[-0.21  1.31  0.45 -2.38 -1.65  1.89  1.14  0.84 -3.36 -2.49 -1.18 -3.63
 -1.81]  Q450
[ 0.87  0.69 -0.19  0.34 -1.25  0.93 -2.32 -1.46  0.51 -1.75 -1.39 -2.04
 -0.16]  Q568
[ 6.23 -1.68 -3.34  2.30 -0.68 -2.40 -4.42  1.33  9.17 -0.36  1.61  1.12
 -0.35]  Q406
[-0.80  0.60 -1.67 -2.12  0.16  1.09 -0.10  0.39 -2.23 -0.40 -0.71 -1.29
 -1.13]  Q147
[-2.14  1.00  1.97 -1.83 -2.16 -1.44 -2.36  1.50 -2.90 -1.78  1.20 -1.82
 -1.68]  Q870
chg Q147: [-0.80  0.60 -1.67 -2.12  0.16  1.09 -0.10  0.39 -2.23 -0.40 -0.71 -1.29
 -1.14]  13, [-1.13]
chg Q147: [-0.80  0.60 -1.67 -2.12  0.16  1.09 -0.10  0.39 -2.23 -0.40 -0.70 -1.29
 -1.13]  11, [-0.71]

[ 1.61 -7.82  5.72 -5.56  6.62] = Q633
[ 5.37  4.61  3.39  4.56 -0.10] = Q744
[ 8.00 -0.66  8.28  1.22  5.38] = Q831
[ 4.99 -1.86  7.20 -0.03 -1.10] = Q539
[-3.31 -0.66 -3.57 -0.95  5.35] = Q556
[-7.37 -4.37 -6.17 -4.94 -0.03] = Q969
[-2.05  1.06 -4.11  0.29  3.61] = Q652
[-5.07 -7.20 -2.80 -6.53  5.66] = Q13
chg Q556: [-3.31 -0.65 -3.57 -0.95  5.35]  2, [-0.66]
chg Q969: [-7.37 -4.36 -6.17 -4.94 -0.03]  2, [-4.37]
chg Q539: [ 4.98 -1.86  7.20 -0.03 -1.10]  1, [4.99]

